Below is a small trained network, with its code and all its weights. Each question gives an input and a target symbol and asks what happens when units are switched off, that is, made to give their printed mean instead of their output.

import numpy as np


def w(rows, s, z=0):
    codes = np.array(rows[::2]) - 128.0
    scale = np.full(codes.shape[1], s)
    scale[-1] = z or s
    return codes * scale


def norm(h):
    return h / np.sqrt((h * h).mean(-1, keepdims=True) + 1e-5)


def f(y):
    return np.maximum(y, 0)


def softmax(a):
    e = np.exp(a - a.max(-1, keepdims=True))
    return e / e.sum(-1, keepdims=True)


def log_softmax(a):
    a = a - a.max(-1, keepdims=True)
    return a - np.log(np.exp(a).sum(-1, keepdims=True))


def net(x, mask):
    ids = ['ΘΦΨβδζηλξστω'.index(c) for c in x.split()]
    T = len(ids)
    res = E[ids] + P[:T]
    u = 0
    for l in range(3):
        r = norm(res)
        for j in range(2):
            rows = slice(2 * j, 2 * j + 2)
            q, k, v = (r @ M[l][rows].T for M in (Q, K, V))
            z = softmax(np.where(np.tri(T) > 0, q @ k.T / 2**0.5, -1e9)) @ v
            o = O[l][rows]
            res = res + np.where(mask[u + j], z, o[:, -1]) @ o[:, :-1]
        u += 2
        y = f(norm(res) @ A[l][:, :-1].T + A[l][:, -1])
        res = res + np.where(mask[u : u + 4], y, B[l][:, -1]) @ B[l][:, :-1]
        u += 4
    return log_softmax(norm(res)[-1] @ U[:, :-1].T + U[:, -1])


Q, K, V, O, A, B = {}, {}, {}, {}, {}, {}
E = w([
[133,131,177,198,102,104,186,141,141,176],'Θ',
[98,131,163,123,156,126,121,164,120,221],'Φ',
[135,94,82,180,185,94,107,138,178,52],'Ψ',
[190,132,156,144,198,77,95,120,144,61],'β',
[153,188,187,187,147,81,135,129,161,129],'δ',
[143,119,136,133,53,61,96,188,141,140],'ζ',
[118,185,153,201,126,99,110,99,158,115],'η',
[72,167,158,109,79,57,131,149,102,131],'λ',
[98,61,253,79,135,204,136,130,158,136],'ξ',
[150,7,82,156,108,83,131,215,174,128],'σ',
[142,87,158,101,109,90,160,220,85,176],'τ',
[140,137,93,115,52,108,120,101,161,183],'ω',
],0.019)
P = w([
[73,170,47,115,206,205,151,156,141,145],'0',
[103,31,174,177,110,18,85,137,104,144],'1',
[95,49,112,155,63,15,131,47,114,131],'2',
[120,178,146,191,44,126,59,174,102,117],'3',
[254,147,130,176,51,157,44,130,72,99],'4',
[165,187,73,194,175,166,180,196,159,168],'5',
[201,81,106,16,86,93,153,181,224,179],'6',
[73,87,98,147,129,70,141,42,182,221],'7',
],0.0093)
Q[0] = w([
[109,45,193,77,122,39,145,121,207,111],'L0H1',
[191,177,189,73,99,207,135,189,93,33],'L0H1',
[165,152,151,49,88,181,134,185,225,89],'L0H2',
[148,139,127,204,57,255,76,146,49,66],'L0H2',
],0.007)
K[0] = w([
[254,151,83,148,125,205,145,112,90,175],'L0H1',
[131,116,127,117,93,73,115,45,60,128],'L0H1',
[186,83,154,136,96,160,56,67,42,89],'L0H2',
[28,41,153,109,142,10,105,56,152,131],'L0H2',
],0.0064)
V[0] = w([
[118,120,64,149,60,145,125,1,133,187],'L0H1',
[106,161,119,113,189,191,174,35,115,183],'L0H1',
[190,232,8,117,132,76,58,134,87,94],'L0H2',
[236,163,117,221,166,97,177,169,76,231],'L0H2',
],0.0074)
O[0] = w([
[9,81,36,180,87,196,148,98,137,181,84],'L0H1',
[229,192,133,114,220,197,154,172,133,114,1],'L0H1',
[57,84,145,152,158,176,2,140,40,149,158],'L0H2',
[103,194,144,233,29,115,91,179,137,21,234],'L0H2',
],0.0091,0.0063)
A[0] = w([
[164,16,190,186,132,90,181,103,114,244,122],'L0N1',
[142,3,192,185,92,162,205,140,116,114,66],'L0N2',
[185,209,171,144,133,37,147,137,139,103,146],'L0N3',
[208,61,155,96,103,144,70,161,152,44,254],'L0N4',
],0.0052,0.0027)
B[0] = w([
[108,176,84,164,121,65,90,65,132,138,202],'L0N1',
[149,166,85,97,187,153,81,64,204,82,171],'L0N2',
[129,76,35,36,41,150,101,217,187,254,241],'L0N3',
[81,178,165,166,82,117,156,84,131,178,253],'L0N4',
],0.0099,0.0051)
Q[1] = w([
[99,145,134,197,140,83,71,144,79,118],'L1H1',
[160,179,186,137,99,62,111,135,197,175],'L1H1',
[79,112,193,117,68,118,118,164,186,226],'L1H2',
[118,52,182,2,243,131,241,85,64,137],'L1H2',
],0.0081)
K[1] = w([
[166,136,87,41,155,205,202,159,200,140],'L1H1',
[80,62,17,125,125,160,86,180,182,175],'L1H1',
[66,135,181,112,83,255,76,144,137,177],'L1H2',
[132,176,51,178,154,60,61,190,34,130],'L1H2',
],0.0075)
V[1] = w([
[186,159,254,138,68,136,80,143,28,86],'L1H1',
[139,116,165,130,128,36,117,166,137,33],'L1H1',
[57,88,147,148,95,132,145,134,160,11],'L1H2',
[158,146,9,227,111,87,106,222,39,173],'L1H2',
],0.0067)
O[1] = w([
[149,184,136,156,78,123,56,156,155,145,14],'L1H1',
[61,196,220,128,173,18,127,99,89,71,205],'L1H1',
[198,151,134,176,129,129,187,139,116,252,165],'L1H2',
[139,116,54,145,187,77,60,75,103,84,253],'L1H2',
],0.012,0.0033)
A[1] = w([
[131,185,147,134,125,86,129,154,117,93,94],'L1N1',
[92,68,221,166,114,158,138,199,151,254,254],'L1N2',
[81,107,92,196,100,220,155,133,116,139,205],'L1N3',
[184,137,98,123,148,96,185,155,150,159,106],'L1N4',
],0.011,0.0037)
B[1] = w([
[104,80,128,124,134,158,118,128,131,167,206],'L1N1',
[176,153,105,93,61,122,145,6,115,84,254],'L1N2',
[148,54,125,114,97,195,118,76,124,157,204],'L1N3',
[119,130,94,129,169,88,137,133,110,147,162],'L1N4',
],0.016,0.0075)
Q[2] = w([
[122,180,226,18,193,195,181,92,84,83],'L2H1',
[253,167,131,149,85,223,213,163,17,121],'L2H1',
[169,255,206,131,124,161,86,123,151,130],'L2H2',
[246,169,219,142,116,232,220,160,75,73],'L2H2',
],0.0082)
K[2] = w([
[80,34,121,250,26,117,2,150,243,82],'L2H1',
[127,114,207,172,52,79,173,48,150,132],'L2H1',
[88,79,107,130,123,37,141,123,87,163],'L2H2',
[76,45,124,210,26,32,96,43,93,140],'L2H2',
],0.0063)
V[2] = w([
[203,156,73,176,98,115,126,181,228,190],'L2H1',
[131,132,89,251,216,128,185,87,129,94],'L2H1',
[64,90,82,126,91,58,189,156,90,152],'L2H2',
[174,110,190,201,84,101,128,52,190,160],'L2H2',
],0.012)
O[2] = w([
[114,121,114,208,46,143,152,227,138,95,102],'L2H1',
[46,118,96,41,36,128,149,158,101,71,155],'L2H1',
[55,31,167,158,133,100,163,136,168,187,253],'L2H2',
[108,79,105,174,107,71,118,160,3,123,202],'L2H2',
],0.014,0.0054)
A[2] = w([
[131,140,119,94,159,87,45,100,41,118,127],'L2N1',
[188,245,159,184,147,118,86,132,133,141,94],'L2N2',
[158,194,180,214,121,140,89,132,138,87,1],'L2N3',
[107,138,98,169,55,105,79,192,67,62,230],'L2N4',
],0.012,0.0021)
B[2] = w([
[157,186,47,193,78,38,118,170,147,54,233],'L2N1',
[99,39,120,65,152,152,95,161,72,134,196],'L2N2',
[156,98,216,53,83,140,168,160,112,137,176],'L2N3',
[123,198,164,139,249,196,180,69,119,137,254],'L2N4',
],0.016,0.0086)
U = w([
[93,142,132,203,95,161,219,181,127,103,147],'Θ',
[191,167,125,142,91,156,106,163,254,103,206],'Φ',
[85,157,93,33,120,82,113,71,145,80,100],'Ψ',
[214,96,149,84,110,107,25,144,76,94,146],'β',
[168,129,218,126,168,199,151,145,52,124,251],'δ',
[126,128,133,242,167,69,85,56,66,145,105],'ζ',
[171,231,65,153,144,177,138,80,99,53,31],'η',
[135,162,141,115,220,127,87,43,186,215,146],'λ',
[218,133,71,73,187,65,247,152,120,198,235],'ξ',
[27,40,172,62,160,77,171,127,65,175,4],'σ',
[169,42,199,174,131,103,110,178,176,196,49],'τ',
[123,36,38,149,145,209,97,95,91,155,120],'ω',
],0.0093,0.002)

Each question gives the input, a string of symbols that net reads in full, and the target symbol t.
The units are the heads (2 rows each of Q, K, V and O) and the neurons (one row each of A and B). Each row of codes is followed by its name. A weight is (code - 128) times the scale printed after its matrix; where a second scale follows, it is the last column's (O, A, B and U).
mask holds one flag per unit, layer by layer, with each layer's heads first. A switched-off unit (its flag False) gives its mean, the last column of its rows in O or B, instead of its output. The means were averaged over made-up inputs and are rounded, as every weight is.
A unit's drop is (log p(t) with every unit on - log p(t) with that unit switched off) / (log p(t) with every unit on - log p(t) with every unit switched off).
The circuit of an input: a set's keep is (log p(t) with only the set's units on - log p(t) with every unit switched off) / (log p(t) with every unit on - log p(t) with every unit switched off). Starting from the 12 units with the biggest drops (on a tie, the unit counted first), units are removed one at a time, each time the one whose removal leaves the highest keep (on an exact tie, the one counted first), for as long as the keep stays at least 0.8.
circuit, biggest first: the units of the circuit, biggest drop first
top k neurons: the k neurons with the biggest drops, biggest first
k most important neurons of layer l: the k neurons of layer l with the biggest drops, biggest first
drop when u is switched off: that unit's drop, to one decimal
input ω ζ σ Θ τ Θ, target ω: circuit, biggest first => L1H1, L1N3
input Θ ω λ ζ ω η, target Θ: circuit, biggest first => L2H1, L0H1
input λ ζ ω λ β Φ, target λ: circuit, biggest first => L2H1, L0H2
input ω ω σ τ, target ω: circuit, biggest first => L1H1, L0H1
input η ω δ Θ ζ η ζ ω, target η: circuit, biggest first => L2H2, L0H1, L2N4
input ω β Φ, target ω: circuit, biggest first => L0H1, L1H1
input ω ω ω ω λ δ, target ω: circuit, biggest first => L1H1, L0H1
input σ τ δ λ, target σ: circuit, biggest first => L2H2, L1H1
input η Φ Θ σ ζ ζ, target η: circuit, biggest first => L0H1, L2H2, L2N4
input ξ σ Θ ξ ζ Θ Ψ, target ξ: circuit, biggest first => L1H2
input Θ Ψ ω Θ ζ ζ ζ Θ, target Θ: circuit, biggest first => L2H1, L0H1
input Θ Φ β Θ, target Θ: circuit, biggest first => L0H2, L2H1
input Θ λ ζ ζ σ, target Θ: circuit, biggest first => L2H1, L0H1, L2N4
input ω ζ δ ζ δ ζ τ, target ω: circuit, biggest first => L1H1, L0H1, L0H2
input δ ω τ Ψ ω, target δ: top 2 neurons => L0N3, L2N4
input Θ Θ η, target Θ: circuit, biggest first => L0H2, L2H1
input Ψ ω δ β β Ψ ζ ξ, target Ψ: top neuron => L1N2
input δ ζ δ Φ β β, target δ: top 2 neurons => L2N4, L2N3
input Θ β η ω β, target Θ: 2 most important neurons of layer 1 => L1N2, L1N4
input δ η λ ζ ζ ω, target δ: top 4 neurons => L0N3, L2N4, L2N3, L1N2
input σ Θ Φ τ Φ β, target σ: top neuron => L0N2
input δ β Ψ Φ λ, target δ: 2 most important neurons of layer 0 => L0N3, L0N1
input ζ δ ξ, target ζ: drop when L0H2 is switched off => 0.2
input λ β ζ ζ Ψ Ψ Θ Θ, target λ: drop when L0H2 is switched off => 0.1
input Ψ τ η β λ ζ ζ β, target Ψ: drop when L1N1 is switched off => 0.0
input ζ η Φ, target ζ: drop when L1H1 is switched off => 0.1
input β ζ η ζ Ψ Θ Φ, target β: top neuron => L2N2
input δ ω ξ Θ Ψ, target ξ: 2 most important neurons of layer 1 => L1N4, L1N2
